Below are the code and all the weights of a small trained network. Each question names an input and a target symbol and asks about switching units off, where a switched-off unit gives its printed mean instead of its output.

import numpy as np


def w(rows, s, z=0):
    codes = np.array(rows[::2]) - 128.0
    scale = np.full(codes.shape[1], s)
    scale[-1] = z or s
    return codes * scale


def norm(h):
    return h / np.sqrt((h * h).mean(-1, keepdims=True) + 1e-5)


def f(y):
    return np.maximum(y, 0)


def softmax(a):
    e = np.exp(a - a.max(-1, keepdims=True))
    return e / e.sum(-1, keepdims=True)


def log_softmax(a):
    a = a - a.max(-1, keepdims=True)
    return a - np.log(np.exp(a).sum(-1, keepdims=True))


def net(x, mask):
    ids = ['αβγδεζηθλμξπστφω'.index(c) for c in x.split()]
    T = len(ids)
    res = E[ids] + P[:T]
    r = norm(res)
    for j in range(3):
        rows = slice(2 * j, 2 * j + 2)
        q, k, v = (r @ M[0][rows].T for M in (Q, K, V))
        z = softmax(np.where(np.tri(T) > 0, q @ k.T / 2**0.5, -1e9)) @ v
        o = O[0][rows]
        res = res + np.where(mask[j], z, o[:, -1]) @ o[:, :-1]
    y = f(norm(res) @ A[0][:, :-1].T + A[0][:, -1])
    res = res + np.where(mask[3:15], y, B[0][:, -1]) @ B[0][:, :-1]
    return log_softmax(norm(res)[-1] @ U[:, :-1].T + U[:, -1])


Q, K, V, O, A, B = {}, {}, {}, {}, {}, {}
E = w([
[47,96,69,130],'α',
[119,99,108,77],'β',
[85,127,47,143],'γ',
[130,129,4,182],'δ',
[140,126,68,179],'ε',
[76,173,122,121],'ζ',
[99,171,123,126],'η',
[100,174,136,132],'θ',
[121,101,117,78],'λ',
[112,87,141,87],'μ',
[66,153,67,178],'ξ',
[96,82,117,75],'π',
[94,96,227,190],'σ',
[92,174,136,123],'τ',
[91,157,154,136],'φ',
[129,123,107,205],'ω',
],0.026)
P = w([
[226,160,192,105],'0',
[28,57,67,141],'1',
[22,79,93,134],'2',
[27,88,87,140],'3',
[151,8,104,141],'4',
[138,9,100,136],'5',
[143,3,107,133],'6',
],0.0062)
Q[0] = w([
[123,97,102,170],'h0',
[63,129,130,162],'h0',
[64,161,116,113],'h1',
[143,80,48,205],'h1',
[164,79,102,252],'h2',
[87,214,202,70],'h2',
],0.018)
K[0] = w([
[54,162,129,186],'h0',
[160,194,126,155],'h0',
[235,223,185,113],'h1',
[59,103,154,223],'h1',
[69,49,145,191],'h2',
[152,186,149,6],'h2',
],0.017)
V[0] = w([
[112,153,193,140],'h0',
[112,43,157,69],'h0',
[123,86,236,228],'h1',
[225,157,55,153],'h1',
[235,249,60,137],'h2',
[95,155,37,54],'h2',
],0.011)
O[0] = w([
[150,101,102,131,115],'h0',
[99,82,162,100,17],'h0',
[1,43,115,178,207],'h1',
[163,150,160,183,53],'h1',
[192,102,65,130,7],'h2',
[141,217,45,105,164],'h2',
],0.015,0.0022)
A[0] = w([
[90,96,78,98,66],'n0',
[134,239,150,120,49],'n1',
[107,158,67,139,149],'n2',
[89,204,139,115,112],'n3',
[34,107,172,179,150],'n4',
[154,160,208,212,153],'n5',
[162,21,110,54,119],'n6',
[211,94,98,123,104],'n7',
[160,130,111,88,145],'n8',
[192,151,192,65,68],'n9',
[196,183,191,197,131],'n10',
[110,41,99,254,7],'n11',
],0.017,0.016)
B[0] = w([
[110,95,162,159,140],'n0',
[87,100,151,68,143],'n1',
[120,108,160,102,194],'n2',
[116,145,175,157,159],'n3',
[207,134,123,146,254],'n4',
[41,114,62,98,161],'n5',
[176,94,53,120,192],'n6',
[56,130,87,162,154],'n7',
[155,105,150,130,172],'n8',
[180,170,159,190,138],'n9',
[90,89,132,126,146],'n10',
[249,71,131,83,182],'n11',
],0.018,0.013)
U = w([
[27,125,140,72,172],'α',
[173,193,207,177,254],'β',
[169,243,74,16,42],'γ',
[220,240,9,164,45],'δ',
[44,102,44,188,78],'ε',
[109,125,46,47,46],'ζ',
[137,157,136,87,177],'η',
[88,133,106,133,191],'θ',
[245,184,171,81,57],'λ',
[99,28,186,12,106],'μ',
[86,163,114,112,178],'ξ',
[120,146,160,79,132],'π',
[8,2,183,190,81],'σ',
[93,155,110,234,227],'τ',
[37,65,102,136,129],'φ',
[243,52,172,245,105],'ω',
],0.013,0.0068)

Each question gives the input, a string of symbols that net reads in full, and the target symbol t.
The units are the heads (2 rows each of Q, K, V and O) and the neurons (one row each of A and B). Each row of codes is followed by its name. A weight is (code - 128) times the scale printed after its matrix; where a second scale follows, it is the last column's (O, A, B and U).
mask holds one flag per unit, heads first, then neurons. A switched-off unit (its flag False) gives its mean, the last column of its rows in O or B, instead of its output. The means were averaged over made-up inputs and are rounded, as every weight is.
A unit's drop is (log p(t) with every unit on - log p(t) with that unit switched off) / (log p(t) with every unit on - log p(t) with every unit switched off).
The circuit of an input: a set's keep is (log p(t) with only the set's units on - log p(t) with every unit switched off) / (log p(t) with every unit on - log p(t) with every unit switched off). Starting from the 12 units with the biggest drops (on a tie, the unit counted first), units are removed one at a time, each time the one whose removal leaves the highest keep (on an exact tie, the one counted first), for as long as the keep stays at least 0.8.
circuit, biggest first: the units of the circuit, biggest drop first
unit that matters most: the unit with the biggest drop
top k neurons: the k neurons with the biggest drops, biggest first
drop of u: that unit's drop, to one decimal
input ε λ μ, target ε: unit that matters most -> n7
input λ μ α, target α: top 2 neurons -> [n11; n4]
input ω β ω θ, target τ: circuit, biggest first -> [h1; h2]
input ω θ μ π, target ω: circuit, biggest first -> [h1; n4]
input ε ω μ, target ε: circuit, biggest first -> [h2; n7; h1; n4]
input ζ θ α φ φ, target γ: circuit, biggest first -> [h2; h1; n4]
input δ ω ω μ, target δ: circuit, biggest first -> [h2; h1]
input ζ η λ τ, target γ: top 2 neurons -> [n4; n11]
input θ μ λ δ τ, target ε: circuit, biggest first -> [h2; n7; n4]
input δ λ ζ, target α: circuit, biggest first -> [n1; h1; n5; n4]
input α ω λ, target α: top 2 neurons -> [n4; n11]
input μ τ μ ζ ω μ φ, target β: circuit, biggest first -> [n4; h2; n11; n6]
input μ μ γ μ δ ε, target ε: circuit, biggest first -> [h1; n7; n4; n10]
input α λ ζ σ, target σ: circuit, biggest first -> [h2]
input φ φ ζ, target ω: top 3 neurons -> [n4; n5; n7]
input ω η θ μ ω α, target ω: top 2 neurons -> [n4; n11]
input μ μ δ ω μ γ η, target β: top 2 neurons -> [n4; n3]
input δ μ φ μ μ θ, target α: top 2 neurons -> [n5; n1]
input μ ζ θ, target β: drop of n4 -> 0.2
input ζ α ε μ ζ ζ, target γ: drop of h2 -> 1.0
input ω ζ λ, target ω: drop of h1 -> 1.1
input σ δ φ μ φ, target σ: circuit, biggest first -> [h1]
